[1.806 1.285 2.376 1.469]
[-2.480 -6.282 -1.133 -1.692]
[-0.979 -1.550 -0.709 -1.004]
[-2.495 -6.281 -1.135 -1.726]
[-2.499 -6.405 -1.000 -1.746]
[-0.231 4.160 -1.693 -1.211]
[1.719 1.512 1.453 1.872]
[-0.363 3.936 -1.828 -1.355]
[-2.458 -5.373 -1.490 -1.823]
[-2.115 -6.716 -0.522 -1.185]
[-2.178 -6.907 -0.449 -1.220]
[-0.078 -0.967 2.246 -1.295]
:
[-0.078 -0.967 2.246 -1.295]
[-2.178 -6.907 -0.449 -1.220]
[-2.115 -6.716 -0.522 -1.185]
[-2.458 -5.373 -1.490 -1.823]
[-0.363 3.936 -1.828 -1.355]
[1.719 1.512 1.453 1.872]
[-0.231 4.160 -1.693 -1.211]
[-2.499 -6.405 -1.000 -1.746]
[-2.495 -6.281 -1.135 -1.726]
[-0.979 -1.550 -0.709 -1.004]
[-2.480 -6.282 -1.133 -1.692]
[1.806 1.285 2.376 1.469]

[5.534 5.510]
[-6.116 -5.783]
[0.787 -0.443]
[-5.817 -5.668]
[4.238 3.604]
[6.894 5.870]
[6.928 6.301]
[2.513 5.007]
[-6.032 -5.490]
:
[-6.032 -5.490]
[2.513 5.007]
[6.928 6.301]
[6.894 5.870]
[4.238 3.604]
[-5.817 -5.668]
[0.787 -0.443]
[-6.116 -5.783]
[5.534 5.510]

[3.555 -2.704 0.306 1.988 -2.868 4.149 2.153 3.509 -3.537 3.870 -1.755 2.870 5.079 -2.482 3.778 -3.899]
[-1.217 2.116 -4.937 2.297 0.537 -0.556 -2.949 4.381 -0.711 4.407 3.160 3.511 4.785 -1.925 -0.024 1.276]
[-0.463 3.774 -5.107 -3.958 -1.921 0.651 3.534 2.923 2.641 2.101 0.027 3.341 1.059 1.857 -1.620 -0.329]
[-2.542 -4.915 -0.595 -0.497 1.833 0.250 -2.881 0.118 0.183 2.566 -3.243 2.271 2.160 -4.921 -2.664 -4.748]
:
[-2.542 -4.915 -0.595 -0.497 1.833 0.250 -2.881 0.118 0.183 2.566 -3.243 2.271 2.160 -4.921 -2.664 -4.748]
[-0.463 3.774 -5.107 -3.958 -1.921 0.651 3.534 2.923 2.641 2.101 0.027 3.341 1.059 1.857 -1.620 -0.329]
[-1.217 2.116 -4.937 2.297 0.537 -0.556 -2.949 4.381 -0.711 4.407 3.160 3.511 4.785 -1.925 -0.024 1.276]
[3.555 -2.704 0.306 1.988 -2.868 4.149 2.153 3.509 -3.537 3.870 -1.755 2.870 5.079 -2.482 3.778 -3.899]

[2.037 4.519 -1.057 0.973 1.736 0.468 -2.948 -0.987 1.306]
[1.292 3.043 -0.851 0.847 0.493 -0.114 -2.061 -1.070 0.775]
[0.217 -4.358 -0.320 -1.190 1.032 3.454 1.009 4.832 2.813]
[-0.141 4.814 0.143 1.073 -1.477 -3.847 -1.032 -5.053 -3.217]
[-0.284 -2.885 -0.082 -0.598 0.125 1.361 0.980 2.371 1.004]
[-0.007 2.903 0.416 0.505 -0.373 -1.435 -0.648 -2.752 -1.565]
[-0.385 -0.868 0.071 -0.073 -0.282 -0.052 0.418 0.249 -0.233]
[0.732 0.644 -0.729 0.237 0.410 0.410 -1.029 0.529 1.019]
[0.326 0.496 -0.423 0.206 0.126 -0.141 -0.554 0.017 0.287]
:
[0.326 0.496 -0.423 0.206 0.126 -0.141 -0.554 0.017 0.287]
[0.732 0.644 -0.729 0.237 0.410 0.410 -1.029 0.529 1.019]
[-0.385 -0.868 0.071 -0.073 -0.282 -0.052 0.418 0.249 -0.233]
[-0.007 2.903 0.416 0.505 -0.373 -1.435 -0.648 -2.752 -1.565]
[-0.284 -2.885 -0.082 -0.598 0.125 1.361 0.980 2.371 1.004]
[-0.141 4.814 0.143 1.073 -1.477 -3.847 -1.032 -5.053 -3.217]
[0.217 -4.358 -0.320 -1.190 1.032 3.454 1.009 4.832 2.813]
[1.292 3.043 -0.851 0.847 0.493 -0.114 -2.061 -1.070 0.775]
[2.037 4.519 -1.057 0.973 1.736 0.468 -2.948 -0.987 1.306]

[-1.851 -2.202 -1.808 0.745 -1.947 1.254 1.476 -1.465 -0.790 -4.365 1.190 0.102 -2.447 1.573 1.302]
[-0.978 -2.231 -1.723 1.008 -2.862 0.929 0.591 -1.250 0.381 -2.225 1.185 0.033 -2.555 1.501 1.108]
[-2.517 -2.719 -2.166 0.074 -2.558 0.734 1.402 -1.888 -1.271 -0.791 0.167 1.636 -2.136 -0.957 -0.534]
[3.170 0.260 1.182 -2.330 0.584 -1.628 -2.575 3.171 6.834 -4.208 -0.918 -1.916 0.296 3.370 3.372]
:
[3.170 0.260 1.182 -2.330 0.584 -1.628 -2.575 3.171 6.834 -4.208 -0.918 -1.916 0.296 3.370 3.372]
[-2.517 -2.719 -2.166 0.074 -2.558 0.734 1.402 -1.888 -1.271 -0.791 0.167 1.636 -2.136 -0.957 -0.534]
[-0.978 -2.231 -1.723 1.008 -2.862 0.929 0.591 -1.250 0.381 -2.225 1.185 0.033 -2.555 1.501 1.108]
[-1.851 -2.202 -1.808 0.745 -1.947 1.254 1.476 -1.465 -0.790 -4.365 1.190 0.102 -2.447 1.573 1.302]

[0.814 1.801 -2.640 2.140 0.280 2.518 -0.946 2.112 -2.132 -3.346 -3.945 -2.477 -0.956 -2.683]
[-3.514 -6.113 -3.936 -2.541 0.370 4.370 2.841 -4.140 -5.214 -3.688 -4.563 -3.440 2.012 -5.392]
[0.107 0.739 -2.051 1.668 -0.843 1.405 -1.883 1.880 -1.408 -1.448 -2.288 -2.054 -0.867 -1.325]
[-2.602 -1.400 -1.607 4.164 2.230 2.535 0.040 2.002 -1.168 -2.154 -0.616 -2.428 -2.091 -0.771]
:
[-2.602 -1.400 -1.607 4.164 2.230 2.535 0.040 2.002 -1.168 -2.154 -0.616 -2.428 -2.091 -0.771]
[0.107 0.739 -2.051 1.668 -0.843 1.405 -1.883 1.880 -1.408 -1.448 -2.288 -2.054 -0.867 -1.325]
[-3.514 -6.113 -3.936 -2.541 0.370 4.370 2.841 -4.140 -5.214 -3.688 -4.563 -3.440 2.012 -5.392]
[0.814 1.801 -2.640 2.140 0.280 2.518 -0.946 2.112 -2.132 -3.346 -3.945 -2.477 -0.956 -2.683]
